Here is a tiny trained network, its code and every weight. The questions are about switching its units off for an input and a target symbol, where a switched-off unit gives its printed mean instead of its output.

import numpy as np


def w(rows, s, z=0):
    codes = np.array(rows[::2]) - 128.0
    scale = np.full(codes.shape[1], s)
    scale[-1] = z or s
    return codes * scale


def f(y):
    return y / 2 * (1 + np.tanh(0.7978845608 * (y + 0.044715 * y**3)))


def softmax(a):
    e = np.exp(a - a.max(-1, keepdims=True))
    return e / e.sum(-1, keepdims=True)


def log_softmax(a):
    a = a - a.max(-1, keepdims=True)
    return a - np.log(np.exp(a).sum(-1, keepdims=True))


def net(x, mask):
    ids = ['αγηλμπψω'.index(c) for c in x.split()]
    T = len(ids)
    res = E[ids] + P[:T]
    r = res
    for j in range(2):
        rows = slice(2 * j, 2 * j + 2)
        q, k, v = (r @ M[0][rows].T for M in (Q, K, V))
        z = softmax(np.where(np.tri(T) > 0, q @ k.T / 2**0.5, -1e9)) @ v
        o = O[0][rows]
        res = res + np.where(mask[j], z, o[:, -1]) @ o[:, :-1]
    y = f(res @ A[0][:, :-1].T + A[0][:, -1])
    res = res + np.where(mask[2:6], y, B[0][:, -1]) @ B[0][:, :-1]
    return log_softmax(res[-1] @ U[:, :-1].T + U[:, -1])


Q, K, V, O, A, B = {}, {}, {}, {}, {}, {}
E = w([
[213,115,69,7,91],'α',
[81,243,116,126,29],'γ',
[166,153,86,73,204],'η',
[86,45,160,77,158],'λ',
[132,173,82,173,126],'μ',
[132,51,21,131,61],'π',
[113,182,72,152,97],'ψ',
[155,173,149,224,166],'ω',
],0.015)
P = w([
[3,100,21,229,223],'0',
[106,73,18,248,195],'1',
[102,84,62,198,135],'2',
[127,107,99,171,137],'3',
[122,130,131,146,127],'4',
[139,175,99,53,98],'5',
[143,121,178,131,150],'6',
[152,182,123,28,106],'7',
[166,111,208,120,167],'8',
[159,150,180,64,132],'9',
[115,147,217,93,117],'10',
],0.0051)
Q[0] = w([
[26,101,171,66,113],'H1',
[79,24,2,55,79],'H1',
[106,111,240,196,219],'H2',
[60,144,250,45,98],'H2',
],0.006)
K[0] = w([
[113,120,156,76,23],'H1',
[188,77,146,84,103],'H1',
[123,152,104,63,127],'H2',
[27,255,64,125,98],'H2',
],0.01)
V[0] = w([
[191,163,135,188,176],'H1',
[104,204,191,143,1],'H1',
[91,184,75,62,58],'H2',
[83,150,194,177,130],'H2',
],0.0088)
O[0] = w([
[163,213,127,1,55,100],'H1',
[233,173,135,136,219,137],'H1',
[216,110,168,105,150,253],'H2',
[140,33,194,116,162,116],'H2',
],0.0063,0.0049)
A[0] = w([
[151,102,85,125,122,98],'N1',
[143,134,87,139,251,169],'N2',
[107,163,116,220,117,172],'N3',
[95,91,92,230,61,11],'N4',
],0.011,0.0012)
B[0] = w([
[151,104,90,157,90,165],'N1',
[9,128,27,62,72,235],'N2',
[65,135,111,75,17,250],'N3',
[148,145,79,126,254,251],'N4',
],0.0092,0.003)
U = w([
[185,122,137,150,2,253],'α',
[146,125,144,76,131,45],'γ',
[16,164,116,118,26,141],'η',
[78,89,168,127,136,146],'λ',
[213,226,194,141,233,239],'μ',
[186,138,104,172,166,82],'π',
[140,139,150,116,129,9],'ψ',
[140,132,147,119,123,31],'ω',
],0.0086,0.0041)

Each question gives the input, a string of symbols that net reads in full, and the target symbol t.
The units are the heads (2 rows each of Q, K, V and O) and the neurons (one row each of A and B). Each row of codes is followed by its name. A weight is (code - 128) times the scale printed after its matrix; where a second scale follows, it is the last column's (O, A, B and U).
mask holds one flag per unit, heads first, then neurons. A switched-off unit (its flag False) gives its mean, the last column of its rows in O or B, instead of its output. The means were averaged over made-up inputs and are rounded, as every weight is.
A unit's drop is (log p(t) with every unit on - log p(t) with that unit switched off) / (log p(t) with every unit on - log p(t) with every unit switched off).
The circuit of an input: a set's keep is (log p(t) with only the set's units on - log p(t) with every unit switched off) / (log p(t) with every unit on - log p(t) with every unit switched off). Starting from all 6 units, units are removed one at a time, each time the one whose removal leaves the highest keep (on an exact tie, the one counted first), for as long as the keep stays at least 0.8.
units of the circuit, in order: the units of the circuit, biggest drop first
most important unit: the unit with the biggest drop
k most important neurons: the k neurons with the biggest drops, biggest first
heads that matter: for each layer, one digit per head in row order, 1 if its drop is at least 0.15 and else 0, layers parted by /
drop of u: that unit's drop, to one decimal
input α γ λ ψ μ, target η: units of the circuit, in order	N3, H2
input λ ω η μ, target η: most important unit	H2
input α γ ψ η ω, target η: units of the circuit, in order	N3, N2
input λ λ π, target π: heads that matter	00
input μ γ μ λ η, target η: heads that matter	00
input α λ ω ω, target α: heads that matter	10
input γ η λ μ λ ω γ λ λ γ γ, target μ: heads that matter	11
input ω λ η λ γ λ ψ α ω, target α: 2 most important neurons	N4, N3
input η γ π γ α η ω, target η: 2 most important neurons	N3, N4
input η α λ γ ψ λ γ γ, target μ: 2 most important neurons	N2, N3
input μ γ γ η λ λ λ λ α π, target π: drop of H1	0.2
input γ λ η ψ η, target η: drop of N2	0.3
